Here is a tiny trained network, its code and every weight. The questions are about switching its units off for an input and a target symbol, where a switched-off unit gives its printed mean instead of its output.

import numpy as np


def w(rows, s, z=0):
    codes = np.array(rows[::2]) - 128.0
    scale = np.full(codes.shape[1], s)
    scale[-1] = z or s
    return codes * scale


def norm(h):
    return h / np.sqrt((h * h).mean(-1, keepdims=True) + 1e-5)


def f(y):
    return np.maximum(y, 0)


def softmax(a):
    e = np.exp(a - a.max(-1, keepdims=True))
    return e / e.sum(-1, keepdims=True)


def log_softmax(a):
    a = a - a.max(-1, keepdims=True)
    return a - np.log(np.exp(a).sum(-1, keepdims=True))


def net(x, mask):
    ids = ['αζθλπτφω'.index(c) for c in x.split()]
    T = len(ids)
    res = E[ids] + P[:T]
    r = norm(res)
    for j in range(3):
        rows = slice(2 * j, 2 * j + 2)
        q, k, v = (r @ M[0][rows].T for M in (Q, K, V))
        z = softmax(np.where(np.tri(T) > 0, q @ k.T / 2**0.5, -1e9)) @ v
        o = O[0][rows]
        res = res + np.where(mask[j], z, o[:, -1]) @ o[:, :-1]
    y = f(norm(res) @ A[0][:, :-1].T + A[0][:, -1])
    res = res + np.where(mask[3:27], y, B[0][:, -1]) @ B[0][:, :-1]
    return log_softmax(norm(res)[-1] @ U[:, :-1].T + U[:, -1])


Q, K, V, O, A, B = {}, {}, {}, {}, {}, {}
E = w([
[114,106,143,133,117,179],'α',
[103,111,139,150,127,171],'ζ',
[121,101,148,147,129,157],'θ',
[173,175,173,118,145,185],'λ',
[130,102,148,131,120,168],'π',
[50,175,245,105,68,180],'τ',
[195,63,50,91,168,106],'φ',
[101,131,115,99,78,132],'ω',
],0.012)
P = w([
[106,254,123,149,157,123],'0',
[138,133,198,144,81,85],'1',
[101,156,173,99,118,71],'2',
[153,168,169,183,58,93],'3',
[76,139,176,88,134,81],'4',
[180,157,137,207,52,103],'5',
[70,115,157,76,165,88],'6',
[193,149,85,213,77,109],'7',
[89,106,108,75,199,110],'8',
[186,127,37,192,120,139],'9',
[133,60,76,81,187,163],'10',
],0.0069)
Q[0] = w([
[212,100,83,255,56,197],'head 1',
[98,13,104,110,203,180],'head 1',
[38,127,174,34,108,45],'head 2',
[90,64,141,88,232,167],'head 2',
[38,51,123,7,209,130],'head 3',
[100,253,195,65,182,91],'head 3',
],0.0098)
K[0] = w([
[63,129,114,30,215,137],'head 1',
[163,167,4,157,135,200],'head 1',
[173,147,168,189,39,114],'head 2',
[155,115,40,188,108,162],'head 2',
[179,109,61,215,48,169],'head 3',
[178,132,207,173,71,78],'head 3',
],0.011)
V[0] = w([
[255,63,135,162,178,139],'head 1',
[57,57,48,84,102,144],'head 1',
[177,87,162,105,88,106],'head 2',
[50,140,108,245,200,80],'head 2',
[166,57,108,96,106,233],'head 3',
[100,130,77,143,84,211],'head 3',
],0.0062)
O[0] = w([
[117,151,151,137,32,193,38],'head 1',
[9,162,222,64,171,102,41],'head 1',
[125,177,134,180,198,133,175],'head 2',
[183,44,243,158,82,124,67],'head 2',
[167,153,92,226,119,90,233],'head 3',
[125,193,151,151,179,1,255],'head 3',
],0.0062,0.0022)
A[0] = w([
[152,69,128,83,71,96,183],'neuron 1',
[128,67,77,142,115,171,67],'neuron 2',
[100,102,115,178,81,96,105],'neuron 3',
[189,122,90,185,163,70,85],'neuron 4',
[60,200,191,121,81,156,77],'neuron 5',
[159,173,239,106,147,221,142],'neuron 6',
[102,73,123,141,204,159,119],'neuron 7',
[117,78,95,116,41,161,175],'neuron 8',
[196,140,195,144,203,169,134],'neuron 9',
[104,133,122,145,177,133,173],'neuron 10',
[130,130,156,175,95,122,136],'neuron 11',
[92,156,235,106,86,105,83],'neuron 12',
[105,120,199,142,148,50,54],'neuron 13',
[96,166,114,142,104,6,54],'neuron 14',
[185,84,72,154,207,172,141],'neuron 15',
[147,108,145,150,159,115,139],'neuron 16',
[101,195,125,112,41,22,140],'neuron 17',
[134,188,144,153,42,123,190],'neuron 18',
[150,85,52,150,119,120,230],'neuron 19',
[133,2,50,151,159,104,169],'neuron 20',
[159,165,78,100,104,109,252],'neuron 21',
[168,139,109,149,102,105,108],'neuron 22',
[155,148,58,170,61,64,105],'neuron 23',
[145,217,153,116,160,123,194],'neuron 24',
],0.0083,0.0029)
B[0] = w([
[83,157,87,155,163,121,164],'neuron 1',
[198,153,105,95,107,71,155],'neuron 2',
[141,91,111,127,92,106,191],'neuron 3',
[114,134,109,94,129,179,253],'neuron 4',
[150,124,123,33,142,189,174],'neuron 5',
[171,81,137,125,46,133,199],'neuron 6',
[121,153,175,118,102,94,168],'neuron 7',
[134,141,125,76,152,83,163],'neuron 8',
[118,100,141,157,101,85,224],'neuron 9',
[152,114,155,113,78,136,190],'neuron 10',
[120,129,86,180,161,142,216],'neuron 11',
[121,177,71,113,134,194,180],'neuron 12',
[98,170,99,114,136,123,198],'neuron 13',
[175,95,66,97,118,62,182],'neuron 14',
[84,161,173,137,119,159,233],'neuron 15',
[98,162,104,137,97,137,190],'neuron 16',
[142,3,38,93,131,75,181],'neuron 17',
[90,86,150,116,173,131,228],'neuron 18',
[154,146,180,119,181,129,231],'neuron 19',
[187,165,142,110,113,174,212],'neuron 20',
[144,122,62,214,89,78,197],'neuron 21',
[78,95,147,114,134,106,182],'neuron 22',
[104,99,119,115,191,126,226],'neuron 23',
[146,63,160,138,125,120,207],'neuron 24',
],0.0079,0.0054)
U = w([
[35,61,155,212,238,169,167],'α',
[108,13,3,113,147,16,43],'ζ',
[246,178,81,126,231,130,112],'θ',
[32,152,208,77,152,1,247],'λ',
[126,220,234,101,119,169,213],'π',
[45,191,37,192,32,121,148],'τ',
[77,59,113,6,94,223,155],'φ',
[212,37,194,211,43,85,49],'ω',
],0.0077,0.0013)

Each question gives the input, a string of symbols that net reads in full, and the target symbol t.
The units are the heads (2 rows each of Q, K, V and O) and the neurons (one row each of A and B). Each row of codes is followed by its name. A weight is (code - 128) times the scale printed after its matrix; where a second scale follows, it is the last column's (O, A, B and U).
mask holds one flag per unit, heads first, then neurons. A switched-off unit (its flag False) gives its mean, the last column of its rows in O or B, instead of its output. The means were averaged over made-up inputs and are rounded, as every weight is.
A unit's drop is (log p(t) with every unit on - log p(t) with that unit switched off) / (log p(t) with every unit on - log p(t) with every unit switched off).
The circuit of an input: a set's keep is (log p(t) with only the set's units on - log p(t) with every unit switched off) / (log p(t) with every unit on - log p(t) with every unit switched off). Starting from the 12 units with the biggest drops (on a tie, the unit counted first), units are removed one at a time, each time the one whose removal leaves the highest keep (on an exact tie, the one counted first), for as long as the keep stays at least 0.8.
circuit, biggest first: the units of the circuit, biggest drop first
unit that matters most: the unit with the biggest drop
heads that matter: for each layer, one digit per head in row order, 1 if its drop is at least 0.15 and else 0, layers parted by /
drop of u: that unit's drop, to one decimal
input ζ τ π ω ω φ π α φ, target θ: circuit, biggest first	(neuron 20; neuron 19)
input π ζ θ α φ ω α, target λ: unit that matters most	head 3
input ω π π ω π τ α π, target ζ: heads that matter	100
input τ θ π ω ζ φ π, target φ: heads that matter	100
input θ α ζ λ π, target θ: heads that matter	100
input ω π ζ α λ π, target θ: heads that matter	101
input ζ π α, target α: heads that matter	111
input α ω τ α τ τ ζ, target π: circuit, biggest first	(head 1; neuron 20; neuron 7)
input ζ λ ω ω θ ζ τ α ζ θ, target τ: heads that matter	110
input π π π ω τ π ω π φ θ, target φ: circuit, biggest first	(head 1; neuron 5)
input π π π α α θ, target ζ: heads that matter	100
input λ θ ζ ω π, target λ: heads that matter	110
input ζ θ φ ζ π τ θ π θ ζ, target ω: heads that matter	111
input π π π π π π τ π π τ, target φ: circuit, biggest first	(neuron 5)
input π π π λ τ θ, target π: heads that matter	101
input α α θ π α, target α: heads that matter	110
input π π π θ, target α: heads that matter	001
input θ ζ α ζ, target ζ: circuit, biggest first	(head 1; neuron 14)
input τ ω π ζ θ π τ φ α, target φ: drop of head 1	2.5
input π φ π, target φ: unit that matters most	head 3
input τ π π τ τ π, target π: drop of head 3	0.7
input ω π π ω, target ζ: drop of neuron 5	0.0
